Small tables with named rows and columns. After each table, cells are looked up by row and column.

vik:
cols = lofafe, beriris, bir, galesir
vipom: [0.0, -28.1, -50.4, 54.6]
roned: [-78.0, -36.1, 2.8, 10.9]
viku: [-47.3, -16.4, -16.3, 22.3]

viku, beriris -> -16.4
vipom, lofafe -> 0.0
roned, bir -> 2.8
vipom, galesir -> 54.6
roned, beriris -> -36.1
viku, lofafe -> -47.3
vipom, beriris -> -28.1
viku, bir -> -16.3
viku, galesir -> 22.3

Table puvu
,tos,nes,fav,nabape,magig,padoki,neduma,sus,pes,zekosi
tuvul,0.438,0.339,0.475,0.516,0.079,0.584,0.941,0.496,0.553,0.147
nus,0.483,0.472,0.483,0.494,0.481,0.416,0.452,0.449,0.509,0.477
nor,0.430,0.500,0.462,0.473,0.422,0.421,0.441,0.483,0.458,0.508
pese,0.495,0.344,0.471,0.465,0.483,0.484,0.378,0.511,0.542,0.406
dite,0.771,0.259,0.219,0.441,0.690,0.026,0.130,0.438,0.709,0.055
fot,0.455,0.387,0.386,0.588,0.486,0.429,0.490,0.488,0.525,0.545
fuborez,0.444,0.393,0.746,0.402,0.324,0.514,0.601,0.528,0.414,0.686
finop,0.427,0.532,0.430,0.469,0.410,0.492,0.428,0.414,0.441,0.460
gaz,0.530,0.506,0.417,0.506,0.404,0.442,0.499,0.470,0.414,0.505
nepo,0.620,0.589,0.570,0.549,0.418,0.601,0.555,0.516,0.460,0.218
kuz,0.473,0.124,0.584,0.561,0.047,0.539,0.039,0.450,0.287,0.702
latem,0.479,0.528,0.624,0.453,0.502,0.570,0.596,0.544,0.489,0.616
zire,0.557,0.271,0.528,0.366,0.492,0.327,0.478,0.536,0.360,0.370
mis,0.363,0.445,0.457,0.415,0.591,0.428,0.337,0.498,0.508,0.522

tuvul, fav -> 0.475
latem, sus -> 0.544
nus, neduma -> 0.452
zire, neduma -> 0.478
latem, padoki -> 0.570
nus, sus -> 0.449
finop, zekosi -> 0.460
nus, tos -> 0.483
fuborez, zekosi -> 0.686

peb =
	fudate	bubudus	mebe	badip	tudosos	nipu	zapini	pagavil	tuvene	nom
zit	-2.0	1.8	-3.3	-1.5	-4.6	-3.3	-4.8	-1.3	-7.5	-0.9
kabubap	5.2	0.9	-3.8	3.3	-4.0	-2.3	-4.6	3.9	-7.9	-0.5
digat	7.8	2.1	-3.0	0.5	-3.5	-1.4	-4.0	1.6	-5.6	-1.0

kabubap, tuvene: -7.9
zit, nom: -0.9
digat, badip: 0.5
kabubap, badip: 3.3
zit, pagavil: -1.3
digat, bubudus: 2.1
kabubap, nom: -0.5
digat, tudosos: -3.5
zit, nipu: -3.3

tinoru.tsv
	gebi	pusoku	reb	nologa	pinav	mar	dod	zigus	rugusu	bifa
lav	7	-9	-16	-27	23	75	-34	-51	-52	-31
lat	0	12	-37	-40	-47	74	-34	5	-18	20
fotam	1	27	-35	-39	-61	28	-16	-12	-18	17
repi	8	-22	-23	-30	15	44	-55	-16	-50	38
pulo	2	-10	-24	-34	-17	50	-43	-20	-32	37
pudu	5	1	-52	-43	-57	-10	-36	37	-17	7
mez	-9	-26	-31	-37	-5	-80	-33	-9	-34	46
til	14	-46	-28	-31	-4	-45	-51	-30	-39	-29
milaz	1	-48	-37	-37	-7	-97	-52	5	-35	34

reb of milaz = -37
pinav of lat = -47
gebi of til = 14
zigus of milaz = 5
bifa of til = -29
gebi of repi = 8
gebi of mez = -9
Row with the largest pusoku: fotam

seni:
,vetam,nor
sotago,164,165
dinu,53,75
zizor,167,193
raf,104,176
ralov,132,164
bokede,202,133
pofof,162,186
mafo,155,179
bapu,107,140
mudiva,174,152
ferar,132,97
doguzeg,119,144

raf, vetam: 104
zizor, vetam: 167
mudiva, nor: 152
ferar, vetam: 132
sotago, nor: 165
bapu, nor: 140
sotago, vetam: 164
mudiva, vetam: 174
bokede, nor: 133
bapu, vetam: 107
bokede, vetam: 202
ralov, vetam: 132
doguzeg, nor: 144
doguzeg, vetam: 119
Which row has the largest vetam? bokede

gege:
,retepo,dibo,kapofi
gifuv,89,197,57
kobara,93,168,63
ririv,97,163,70
suponem,92,176,69
zusute,94,147,64
ret,90,133,33
vanaf,91,157,59
meleli,94,172,69
lere,93,155,56
sada,95,196,76
teramag,98,164,63
nis,98,168,77
nuzezig,94,184,71

ririv, retepo: 97
kobara, kapofi: 63
nuzezig, retepo: 94
suponem, retepo: 92
zusute, dibo: 147
teramag, retepo: 98
suponem, kapofi: 69
nis, dibo: 168
nis, kapofi: 77
vanaf, kapofi: 59
nuzezig, kapofi: 71
vanaf, dibo: 157
gifuv, dibo: 197
gifuv, retepo: 89
Row with the largest kapofi: nis

pip:
,kove,ganasas,vipe
sev,151,162,12
muv,119,140,178
gogamam,174,161,40
podu,170,159,245
nutanu,123,101,92
sezol,110,162,216
dogupim,44,120,138

kove of nutanu is 123
ganasas of muv is 140
ganasas of sezol is 162
ganasas of dogupim is 120
kove of podu is 170
vipe of dogupim is 138
ganasas of sev is 162
kove of sezol is 110
kove of dogupim is 44
kove of muv is 119
vipe of sezol is 216
ganasas of gogamam is 161
vipe of sev is 12
vipe of nutanu is 92
vipe of podu is 245
vipe of muv is 178

geturi:
           neto    foru    sete     gir    miko
tekerun  43.925  87.896  51.616  47.712  25.469
folokal  49.898  41.161  60.948  19.243  38.239
sumefo   73.079  46.811  30.340  49.397  61.418
pof      45.792  51.509  40.549  54.241  48.024

pof, gir -> 54.241
sumefo, sete -> 30.340
tekerun, miko -> 25.469
sumefo, neto -> 73.079
pof, sete -> 40.549
folokal, foru -> 41.161
pof, neto -> 45.792
sumefo, foru -> 46.811
folokal, miko -> 38.239
folokal, neto -> 49.898
tekerun, foru -> 87.896
tekerun, gir -> 47.712
folokal, sete -> 60.948
Row with the largest foru: tekerun

